Here is a tiny trained network, its code and every weight. The questions are about switching its units off for an input and a target symbol, where a switched-off unit gives its printed mean instead of its output.

import numpy as np


def w(rows, s, z=0):
    codes = np.array(rows[::2]) - 128.0
    scale = np.full(codes.shape[1], s)
    scale[-1] = z or s
    return codes * scale


def f(y):
    return np.maximum(y, 0)


def softmax(a):
    e = np.exp(a - a.max(-1, keepdims=True))
    return e / e.sum(-1, keepdims=True)


def log_softmax(a):
    a = a - a.max(-1, keepdims=True)
    return a - np.log(np.exp(a).sum(-1, keepdims=True))


def net(x, mask):
    ids = ['αβδεζηθμξπσφψ'.index(c) for c in x.split()]
    T = len(ids)
    res = E[ids] + P[:T]
    u = 0
    for l in range(3):
        q, k, v = (res @ M[l].T for M in (Q, K, V))
        z = softmax(np.where(np.tri(T) > 0, q @ k.T / 4**0.5, -1e9)) @ v
        res = res + np.where(mask[u], z, O[l][:, -1]) @ O[l][:, :-1]
        u += 1
        y = f(res @ A[l][:, :-1].T + A[l][:, -1])
        res = res + np.where(mask[u : u + 4], y, B[l][:, -1]) @ B[l][:, :-1]
        u += 4
    return log_softmax(res[-1] @ U[:, :-1].T + U[:, -1])


Q, K, V, O, A, B = {}, {}, {}, {}, {}, {}
E = w([
[253,180,205,133,27,236],'α',
[186,123,77,156,154,42],'β',
[148,112,151,225,137,55],'δ',
[135,227,189,86,193,109],'ε',
[17,111,134,149,125,148],'ζ',
[107,193,206,180,88,180],'η',
[116,127,103,126,60,161],'θ',
[133,107,84,83,145,71],'μ',
[135,161,103,197,188,207],'ξ',
[136,113,137,211,68,134],'π',
[83,102,230,184,146,88],'σ',
[84,232,134,45,132,174],'φ',
[157,90,35,140,92,117],'ψ',
],0.016)
P = w([
[96,2,166,97,158,176],'0',
[98,57,152,88,148,152],'1',
[114,103,135,83,132,135],'2',
[125,145,121,83,124,122],'3',
[140,195,109,75,109,117],'4',
[147,230,80,83,109,105],'5',
],0.0068)
Q[0] = w([
[172,150,131,208,35,80],'L0H0',
[136,117,115,252,140,217],'L0H0',
[205,82,64,143,203,71],'L0H0',
[90,141,6,101,73,207],'L0H0',
],0.039)
K[0] = w([
[149,34,134,207,115,157],'L0H0',
[175,203,112,244,25,136],'L0H0',
[167,111,38,156,189,31],'L0H0',
[132,95,63,55,5,206],'L0H0',
],0.036)
V[0] = w([
[142,144,109,163,153,143],'L0H0',
[89,252,74,117,2,27],'L0H0',
[27,86,120,128,159,133],'L0H0',
[102,118,118,136,139,135],'L0H0',
],0.0074)
O[0] = w([
[159,136,146,132,185,169,122],'L0H0',
[45,15,164,145,103,108,47],'L0H0',
[81,209,66,253,138,118,2],'L0H0',
[127,157,119,151,146,132,96],'L0H0',
],0.0047,0.00076)
A[0] = w([
[86,66,191,148,138,117,106],'L0N0',
[112,182,71,128,127,84,2],'L0N1',
[7,74,172,128,194,87,120],'L0N2',
[83,36,118,155,123,167,48],'L0N3',
],0.018,0.0057)
B[0] = w([
[138,106,184,236,165,155,186],'L0N0',
[213,86,162,203,141,213,159],'L0N1',
[191,50,180,1,164,178,253],'L0N2',
[57,97,101,139,52,111,178],'L0N3',
],0.01,0.0047)
Q[1] = w([
[141,157,144,161,252,139],'L1H0',
[165,67,165,99,133,100],'L1H0',
[154,103,101,237,90,43],'L1H0',
[226,97,48,113,109,111],'L1H0',
],0.036)
K[1] = w([
[251,150,144,176,210,155],'L1H0',
[175,68,163,114,85,50],'L1H0',
[46,83,131,237,186,64],'L1H0',
[146,77,33,68,185,17],'L1H0',
],0.032)
V[1] = w([
[222,111,173,139,96,128],'L1H0',
[243,105,135,148,164,183],'L1H0',
[94,109,150,115,126,112],'L1H0',
[243,174,22,190,212,252],'L1H0',
],0.0033)
O[1] = w([
[165,100,82,179,100,120,198],'L1H0',
[149,90,91,129,43,88,254],'L1H0',
[153,145,112,146,134,147,127],'L1H0',
[50,78,173,31,3,23,197],'L1H0',
],0.0032,0.0027)
A[1] = w([
[159,248,101,118,74,86,112],'L1N0',
[77,60,128,166,154,23,19],'L1N1',
[166,191,119,188,126,63,20],'L1N2',
[57,144,77,183,237,175,2],'L1N3',
],0.014,0.0059)
B[1] = w([
[152,40,82,139,217,111,249],'L1N0',
[254,179,99,162,149,49,246],'L1N1',
[78,106,105,60,121,212,172],'L1N2',
[216,110,31,160,177,250,242],'L1N3',
],0.0091,0.0017)
Q[2] = w([
[86,168,152,133,128,114],'L2H0',
[255,113,131,98,134,173],'L2H0',
[165,136,126,107,151,186],'L2H0',
[102,202,134,157,144,113],'L2H0',
],0.037)
K[2] = w([
[72,150,119,143,149,127],'L2H0',
[254,153,136,62,135,125],'L2H0',
[146,146,165,77,170,79],'L2H0',
[78,140,142,173,193,133],'L2H0',
],0.036)
V[2] = w([
[136,183,138,181,162,139],'L2H0',
[180,176,206,79,123,137],'L2H0',
[217,134,152,145,2,180],'L2H0',
[175,188,108,87,72,97],'L2H0',
],0.0071)
O[2] = w([
[156,177,143,181,118,147,64],'L2H0',
[87,174,202,97,177,71,227],'L2H0',
[79,130,181,142,107,3,253],'L2H0',
[97,185,119,103,118,45,133],'L2H0',
],0.0061,0.0049)
A[2] = w([
[35,226,96,46,37,216,55],'L2N0',
[71,158,182,86,51,243,88],'L2N1',
[113,110,94,212,75,70,2],'L2N2',
[181,123,8,119,84,103,29],'L2N3',
],0.012,0.0093)
B[2] = w([
[127,55,121,163,217,75,194],'L2N0',
[9,165,132,152,135,96,254],'L2N1',
[200,137,165,61,79,188,180],'L2N2',
[34,180,124,129,127,104,213],'L2N3',
],0.015,0.0053)
U = w([
[106,126,190,108,109,45,58],'α',
[123,207,59,160,163,31,165],'β',
[178,99,120,254,184,60,138],'δ',
[101,244,164,58,206,171,80],'ε',
[39,125,141,106,138,199,86],'ζ',
[73,199,179,214,146,155,139],'η',
[68,23,62,222,86,98,176],'θ',
[128,48,38,41,161,140,162],'μ',
[120,187,62,178,209,212,255],'ξ',
[113,112,143,167,71,174,193],'π',
[124,89,188,172,203,177,74],'σ',
[81,131,117,157,232,115,42],'φ',
[54,182,80,83,83,162,120],'ψ',
],0.0065,0.0073)

Each question gives the input, a string of symbols that net reads in full, and the target symbol t.
The units are the heads (4 rows each of Q, K, V and O) and the neurons (one row each of A and B). Each row of codes is followed by its name. A weight is (code - 128) times the scale printed after its matrix; where a second scale follows, it is the last column's (O, A, B and U).
mask holds one flag per unit, layer by layer, with each layer's heads first. A switched-off unit (its flag False) gives its mean, the last column of its rows in O or B, instead of its output. The means were averaged over made-up inputs and are rounded, as every weight is.
A unit's drop is (log p(t) with every unit on - log p(t) with that unit switched off) / (log p(t) with every unit on - log p(t) with every unit switched off).
The circuit of an input: a set's keep is (log p(t) with only the set's units on - log p(t) with every unit switched off) / (log p(t) with every unit on - log p(t) with every unit switched off). Starting from the 12 units with the biggest drops (on a tie, the unit counted first), units are removed one at a time, each time the one whose removal leaves the highest keep (on an exact tie, the one counted first), for as long as the keep stays at least 0.8.
circuit, biggest first: the units of the circuit, biggest drop first
top k neurons: the k neurons with the biggest drops, biggest first
k most important neurons of layer l: the k neurons of layer l with the biggest drops, biggest first
input ξ θ α φ θ ξ, target β: circuit, biggest first -> [L2H0]
input α ξ β, target α: circuit, biggest first -> [L2H0 L0H0]
input φ ξ θ ψ δ φ, target ξ: circuit, biggest first -> [L1N0 L0N1]
input β ξ η ε β, target ξ: top 2 neurons -> [L0N2 L0N1]
input ε α θ η, target α: circuit, biggest first -> [L0H0 L2H0]
input μ ξ φ β μ, target ξ: circuit, biggest first -> [L0N1 L0H0 L0N2 L2H0]
input ξ β μ, target μ: top 3 neurons -> [L0N2 L0N0 L2N1]
input η δ β δ, target β: 2 most important neurons of layer 1 -> [L1N1 L1N2]
input α η σ, target α: circuit, biggest first -> [L0H0 L2H0 L0N2]
input β ξ ζ δ η μ, target μ: circuit, biggest first -> [L0H0 L0N2 L2H0]
input μ ξ ξ μ φ, target φ: circuit, biggest first -> [L2N0 L2N1]
input ξ β ζ, target ζ: top 3 neurons -> [L0N2 L2N1 L0N3]
input η α σ, target α: circuit, biggest first -> [L2H0 L0H0 L0N2]
input μ α φ, target α: circuit, biggest first -> [L0H0 L2H0]
input μ μ θ δ, target δ: circuit, biggest first -> [L1N1 L0N0]
input θ ζ α ξ, target α: circuit, biggest first -> [L0H0 L2H0]
input ξ μ σ ξ ζ φ, target φ: top 3 neurons -> [L2N0 L2N1 L0N0]
input θ ξ δ ε θ, target ξ: circuit, biggest first -> [L1H0 L0N3 L2H0 L0N2]
input μ σ ξ β, target β: top 2 neurons -> [L1N1 L0N0]
input ξ ξ β η, target η: top 2 neurons -> [L2N1 L0N2]
input μ π μ θ, target θ: top 2 neurons -> [L2N0 L1N1]
input θ μ φ α ψ, target α: top 2 neurons -> [L1N1 L2N2]
input ξ μ ψ, target ψ: top 2 neurons -> [L2N3 L0N3]
input θ θ ξ θ, target ξ: 2 most important neurons of layer 0 -> [L0N2 L0N3]
input ξ η μ θ, target θ: top 3 neurons -> [L2N0 L0N3 L1N1]
input ξ ξ σ β δ, target δ: top 2 neurons -> [L0N0 L1N1]
